Below is a small trained network, with its code and all its weights. Each question gives an input and a class and asks what happens when units are switched off, that is, made to give their printed mean instead of their output.

import numpy as np


def w(rows, s, z=0):
    codes = np.array(rows[::2]) - 128.0
    scale = np.full(codes.shape[1], s)
    scale[-1] = z or s
    return codes * scale


def f(y):
    return np.maximum(y, 0)


def log_softmax(a):
    a = a - a.max(-1, keepdims=True)
    return a - np.log(np.exp(a).sum(-1, keepdims=True))


def net(x, mask):
    res = np.array(x, float).reshape(1, 6) / 4 @ E
    y = f(res @ A[0][:, :-1].T + A[0][:, -1])
    res = res + np.where(mask, y, B[0][:, -1]) @ B[0][:, :-1]
    return log_softmax(res[-1] @ U[:, :-1].T + U[:, -1])


A, B = {}, {}
E = w([
[27,241,188,226,185,34,237,187,163,164,178],'x0',
[96,179,232,144,252,208,71,136,62,32,42],'x1',
[206,180,177,179,92,187,194,22,226,157,35],'x2',
[136,133,121,124,131,127,133,122,124,125,135],'x3',
[15,140,60,86,154,116,142,23,35,249,25],'x4',
[132,132,136,117,124,125,134,125,126,128,129],'x5',
],0.0046)
A[0] = w([
[241,130,220,204,72,115,159,235,246,20,246,146],'n0',
[189,159,156,154,90,176,186,69,189,153,74,80],'n1',
[40,154,85,109,143,97,167,44,60,213,55,111],'n2',
[96,168,204,136,248,213,64,135,52,44,50,101],'n3',
[143,90,64,104,21,72,172,113,158,196,179,61],'n4',
[122,103,100,112,52,77,160,132,153,178,156,216],'n5',
[76,88,83,89,132,88,85,202,54,101,178,188],'n6',
[123,178,227,154,227,199,84,143,85,47,63,90],'n7',
[113,97,124,134,109,144,130,121,131,143,137,254],'n8',
[176,59,77,55,58,170,73,78,123,138,117,188],'n9',
[97,88,113,115,174,85,90,193,75,81,172,212],'n10',
[43,140,69,96,122,101,163,46,67,235,52,111],'n11',
[80,95,80,79,170,84,81,211,70,97,196,61],'n12',
[2,231,170,205,179,35,226,156,136,191,149,52],'n13',
[161,90,55,117,54,81,154,122,168,187,162,56],'n14',
[46,128,78,114,158,110,142,42,61,221,47,91],'n15',
[170,19,88,34,101,216,32,59,65,118,50,117],'n16',
[184,27,56,41,87,197,23,88,80,110,75,39],'n17',
[33,201,151,186,170,69,204,156,137,187,142,215],'n18',
[171,172,146,162,114,166,184,65,186,139,63,62],'n19',
[86,173,208,118,218,178,81,141,66,87,48,100],'n20',
[76,105,95,99,170,67,80,213,52,117,183,68],'n21',
[182,179,171,174,137,170,177,61,173,128,61,233],'n22',
[186,174,161,176,100,177,191,67,219,137,73,92],'n23',
[154,71,117,102,131,168,81,112,138,132,119,239],'n24',
[174,182,152,146,113,166,173,74,192,136,54,71],'n25',
],0.0045,0.0053)
B[0] = w([
[184,58,34,73,187,198,45,208,23,26,48,254],'n0',
[49,88,149,105,72,192,90,79,48,190,215,165],'n1',
[190,79,68,96,159,188,90,198,54,47,84,209],'n2',
[198,79,49,88,190,47,214,47,215,169,225,222],'n3',
[194,51,65,62,195,72,221,80,214,154,232,186],'n4',
[157,127,60,128,195,44,110,59,164,155,134,228],'n5',
[63,154,147,163,89,150,70,62,83,183,167,226],'n6',
[205,66,58,76,182,49,210,58,202,160,230,204],'n7',
[121,202,34,200,186,19,28,42,156,163,46,234],'n8',
[151,202,177,205,79,90,174,149,150,110,127,229],'n9',
[69,150,105,151,92,128,53,52,87,196,133,230],'n10',
[197,76,73,89,171,177,90,211,54,38,85,215],'n11',
[49,82,176,89,46,213,121,68,38,198,234,174],'n12',
[210,190,215,206,31,162,241,217,130,50,205,205],'n13',
[180,44,74,65,180,76,229,73,200,180,240,171],'n14',
[194,63,76,75,148,193,102,218,39,40,97,203],'n15',
[175,195,208,222,55,132,202,182,147,80,163,230],'n16',
[195,180,237,198,11,172,254,213,157,65,226,197],'n17',
[176,218,159,232,72,84,148,164,135,72,109,247],'n18',
[47,80,174,94,50,205,112,84,44,196,240,157],'n19',
[190,82,66,91,164,46,196,69,188,165,225,200],'n20',
[42,102,176,107,46,214,123,66,49,207,228,175],'n21',
[55,147,91,162,107,111,34,60,78,191,141,227],'n22',
[60,88,150,107,59,187,78,113,33,177,195,175],'n23',
[153,229,136,228,110,43,94,130,140,97,63,226],'n24',
[55,90,158,104,56,187,116,77,38,182,221,159],'n25',
],0.0049,0.0064)
U = w([
[180,218,241,208,42,150,249,213,163,70,181,22],'0',
[175,20,56,26,212,50,236,36,224,205,209,40],'1',
[6,73,186,86,50,239,41,49,44,244,189,44],'2',
[193,25,66,44,186,230,48,244,54,16,55,70],'3',
[116,213,110,183,146,56,47,77,146,151,78,240],'4',
[120,190,97,175,144,60,54,85,154,164,83,239],'5',
[52,176,224,80,201,114,85,151,236,207,17,94],'6',
[2,60,246,8,241,247,198,237,248,250,11,3],'7',
],0.0061,0.0057)

Each question gives the input, the list of numbers given to net, and the class t.
The units are the neurons (one row each of A and B). Each row of codes is followed by its name. A weight is (code - 128) times the scale printed after its matrix; where a second scale follows, it is the last column's (A, B and U).
mask holds one flag per neuron, in row order. A switched-off neuron (its flag False) gives its mean, the last column of its row in B, instead of its output. The means were averaged over made-up inputs and are rounded, as every weight is.
A unit's drop is (log p(t) with every unit on - log p(t) with that unit switched off) / (log p(t) with every unit on - log p(t) with every unit switched off).
The circuit of an input: a set's keep is (log p(t) with only the set's units on - log p(t) with every unit switched off) / (log p(t) with every unit on - log p(t) with every unit switched off). Starting from the 12 units with the biggest drops (on a tie, the unit counted first), units are removed one at a time, each time the one whose removal leaves the highest keep (on an exact tie, the one counted first), for as long as the keep stays at least 0.8.
circuit, biggest first: the units of the circuit, biggest drop first
most important unit: the unit with the biggest drop
top k neurons: the k neurons with the biggest drops, biggest first
drop when u is switched off: that unit's drop, to one decimal
input [8,2,-6,1,5,6], class 0: most important unit : n13
input [-4,7,-2,-1,-2,7], class 1: circuit, biggest first : [n3, n7]
input [-8,3,-8,-3,-5,-6], class 0: circuit, biggest first : [n17, n16]
input [-5,-2,5,-5,1,-4], class 0: top 4 neurons : [n16, n17, n9, n10]
input [7,7,3,-2,7,-1], class 0: top 3 neurons : [n13, n18, n0]
input [3,8,-7,-4,5,7], class 1: circuit, biggest first : [n3, n20]
input [-8,4,-1,-8,2,4], class 0: circuit, biggest first : [n17, n16]
input [-3,8,-3,4,-7,4], class 1: top 3 neurons : [n3, n7, n20]
input [-5,8,5,3,-7,-4], class 1: top 3 neurons : [n7, n3, n20]
input [-8,-6,-3,2,-3,2], class 0: top 3 neurons : [n17, n16, n9]
input [5,7,-1,-7,-2,2], class 1: top 3 neurons : [n7, n3, n20]
input [-5,7,-2,1,-6,7], class 1: top 3 neurons : [n3, n7, n20]
input [-6,3,-3,0,8,4], class 3: top 2 neurons : [n15, n11]
input [7,-4,2,2,2,-4], class 0: circuit, biggest first : [n13]
input [-5,3,-2,-6,8,1], class 3: top 3 neurons : [n15, n11, n2]
input [-8,-8,-7,1,-5,-8], class 0: top 3 neurons : [n17, n9, n16]
input [7,1,2,4,5,-4], class 0: top 2 neurons : [n13, n18]
input [-7,1,-6,1,2,2], class 0: top 2 neurons : [n17, n16]
input [-8,4,7,5,7,5], class 0: top 4 neurons : [n16, n17, n9, n0]
input [3,4,1,-1,-2,-2], class 1: most important unit : n7
input [-1,7,6,7,-8,1], class 3: drop when n5 is switched off : 0.2
input [2,5,8,3,1,-2], class 2: drop when n25 is switched off : 0.1
input [-5,5,1,0,-1,-1], class 0: drop when n4 is switched off : 0.1
